Below are the code and all the weights of a small trained network. Each question names an input and a class and asks about switching units off, where a switched-off unit gives its printed mean instead of its output.

import numpy as np


def w(rows, s, z=0):
    codes = np.array(rows[::2]) - 128.0
    scale = np.full(codes.shape[1], s)
    scale[-1] = z or s
    return codes * scale


def norm(h):
    return h / np.sqrt((h * h).mean(-1, keepdims=True) + 1e-5)


def f(y):
    return y / 2 * (1 + np.tanh(0.7978845608 * (y + 0.044715 * y**3)))


def log_softmax(a):
    a = a - a.max(-1, keepdims=True)
    return a - np.log(np.exp(a).sum(-1, keepdims=True))


def net(x, mask):
    res = np.array(x, float).reshape(1, 8) / 4 @ E
    u = 0
    for l in range(4):
        y = f(norm(res) @ A[l][:, :-1].T + A[l][:, -1])
        res = res + np.where(mask[u : u + 6], y, B[l][:, -1]) @ B[l][:, :-1]
        u += 6
    return log_softmax(norm(res)[-1] @ U[:, :-1].T + U[:, -1])


A, B = {}, {}
E = w([
[126,124,127,129,127],'x0',
[127,128,127,128,127],'x1',
[127,42,20,162,30],'x2',
[197,119,102,139,180],'x3',
[126,129,127,129,131],'x4',
[104,238,67,254,137],'x5',
[129,130,127,127,128],'x6',
[139,51,194,234,125],'x7',
],0.0083)
A[0] = w([
[88,190,126,251,145,69],'L0N0',
[17,133,166,121,59,61],'L0N1',
[139,190,226,147,165,59],'L0N2',
[135,156,93,65,81,3],'L0N3',
[232,108,90,147,215,28],'L0N4',
[14,157,192,123,66,59],'L0N5',
],0.011,0.0046)
B[0] = w([
[140,182,142,43,71,254],'L0N0',
[240,91,98,148,202,169],'L0N1',
[40,117,17,79,180,207],'L0N2',
[84,142,124,152,171,144],'L0N3',
[248,137,109,114,187,152],'L0N4',
[252,118,114,141,194,176],'L0N5',
],0.015,0.0059)
A[1] = w([
[25,143,150,119,76,115],'L1N0',
[140,30,232,63,130,14],'L1N1',
[154,78,47,185,81,34],'L1N2',
[133,198,112,254,134,3],'L1N3',
[121,140,249,82,205,52],'L1N4',
[76,160,216,158,199,94],'L1N5',
],0.0087,0.0035)
B[1] = w([
[218,62,102,142,136,186],'L1N0',
[118,185,167,29,31,254],'L1N1',
[85,29,115,102,104,239],'L1N2',
[174,186,166,1,91,108],'L1N3',
[73,106,21,114,131,208],'L1N4',
[201,164,36,76,161,126],'L1N5',
],0.0099,0.002)
A[2] = w([
[151,72,111,150,63,75],'L2N0',
[147,88,212,233,89,109],'L2N1',
[120,129,160,65,107,62],'L2N2',
[48,117,117,98,94,255],'L2N3',
[149,120,10,87,183,109],'L2N4',
[143,42,137,88,190,253],'L2N5',
],0.012,0.0042)
B[2] = w([
[109,143,2,116,196,169],'L2N0',
[138,211,144,186,174,150],'L2N1',
[176,140,110,241,54,146],'L2N2',
[128,198,142,169,182,202],'L2N3',
[140,131,162,164,149,255],'L2N4',
[107,223,113,126,97,232],'L2N5',
],0.011,0.0094)
A[3] = w([
[99,38,173,6,81,116],'L3N0',
[206,228,122,161,112,149],'L3N1',
[236,82,128,132,158,2],'L3N2',
[186,190,215,215,97,68],'L3N3',
[142,159,109,109,61,180],'L3N4',
[112,223,135,160,194,230],'L3N5',
],0.011,0.0027)
B[3] = w([
[112,230,138,113,49,128],'L3N0',
[172,93,181,121,108,240],'L3N1',
[160,75,158,71,162,137],'L3N2',
[25,88,137,172,140,163],'L3N3',
[115,189,208,130,171,168],'L3N4',
[79,11,145,156,55,247],'L3N5',
],0.011,0.013)
U = w([
[100,246,194,114,23,86],'0',
[32,142,13,123,179,145],'1',
[85,95,177,194,118,254],'2',
[239,94,147,119,204,24],'3',
],0.013,0.0045)

Each question gives the input, the list of numbers given to net, and the class t.
The units are the neurons (one row each of A and B). Each row of codes is followed by its name. A weight is (code - 128) times the scale printed after its matrix; where a second scale follows, it is the last column's (A, B and U).
mask holds one flag per neuron, layer by layer. A switched-off neuron (its flag False) gives its mean, the last column of its row in B, instead of its output. The means were averaged over made-up inputs and are rounded, as every weight is.
A unit's drop is (log p(t) with every unit on - log p(t) with that unit switched off) / (log p(t) with every unit on - log p(t) with every unit switched off).
The circuit of an input: a set's keep is (log p(t) with only the set's units on - log p(t) with every unit switched off) / (log p(t) with every unit on - log p(t) with every unit switched off). Starting from the 12 units with the biggest drops (on a tie, the unit counted first), units are removed one at a time, each time the one whose removal leaves the highest keep (on an exact tie, the one counted first), for as long as the keep stays at least 0.8.
units of the circuit, in order: the units of the circuit, biggest drop first
unit that matters most: the unit with the biggest drop
k most important neurons: the k neurons with the biggest drops, biggest first
k most important neurons of layer l: the k neurons of layer l with the biggest drops, biggest first
input [-8,-2,0,1,5,-5,-7,5], class 0: unit that matters most	L1N1
input [-3,-3,7,-7,-2,-4,-2,-2], class 1: 3 most important neurons	L0N0; L2N0; L3N1
input [-4,-8,7,-8,-8,-6,-6,6], class 3: 3 most important neurons	L0N1; L2N0; L0N2
input [6,2,-4,7,-5,6,4,4], class 3: 2 most important neurons	L0N4; L2N5
input [-5,-6,-4,0,-2,-4,3,-7], class 2: units of the circuit, in order	L3N5; L0N0; L2N2
input [-8,-8,4,-7,-5,6,-8,-5], class 3: units of the circuit, in order	L0N1; L0N5; L2N5
input [0,0,-5,-7,-2,-4,-2,5], class 3: 4 most important neurons	L0N5; L0N1; L3N3; L2N3
input [-3,3,0,-3,-6,4,0,-5], class 2: units of the circuit, in order	L2N5; L3N5
input [0,-6,-8,-8,-7,-6,8,-8], class 1: units of the circuit, in order	L1N4; L0N0
input [-1,0,6,-8,-3,8,-7,6], class 0: 2 most important neurons	L0N0; L0N2
input [3,-5,5,6,-4,7,8,-8], class 2: 2 most important neurons of layer 1	L1N1; L1N5
input [8,1,-2,5,-7,2,0,4], class 3: 2 most important neurons of layer 0	L0N4; L0N0
input [-8,8,4,-2,5,5,6,-7], class 2: 2 most important neurons	L2N5; L3N5
input [-6,-5,2,5,6,2,6,-3], class 3: unit that matters most	L0N4
input [4,0,4,-4,-8,-1,1,-5], class 2: 3 most important neurons	L0N3; L2N4; L2N5
input [4,5,-5,-6,-1,0,5,-2], class 3: 2 most important neurons	L0N5; L0N1
input [-1,-2,6,8,-8,8,8,-5], class 0: 2 most important neurons	L0N1; L0N5
input [-4,7,6,-4,7,-3,3,5], class 1: 2 most important neurons	L2N0; L0N0
input [-8,3,4,-8,-3,7,2,-3], class 3: 2 most important neurons	L0N1; L0N5
input [4,1,-7,-1,8,1,-2,4], class 1: units of the circuit, in order	L0N2
input [8,-5,6,-5,6,3,-5,2], class 1: 2 most important neurons	L2N0; L1N2
input [-4,-5,-1,-7,1,5,5,-7], class 2: 2 most important neurons of layer 2	L2N0; L2N5
input [-5,8,-6,7,-3,-8,2,-1], class 0: 2 most important neurons of layer 0	L0N5; L0N1
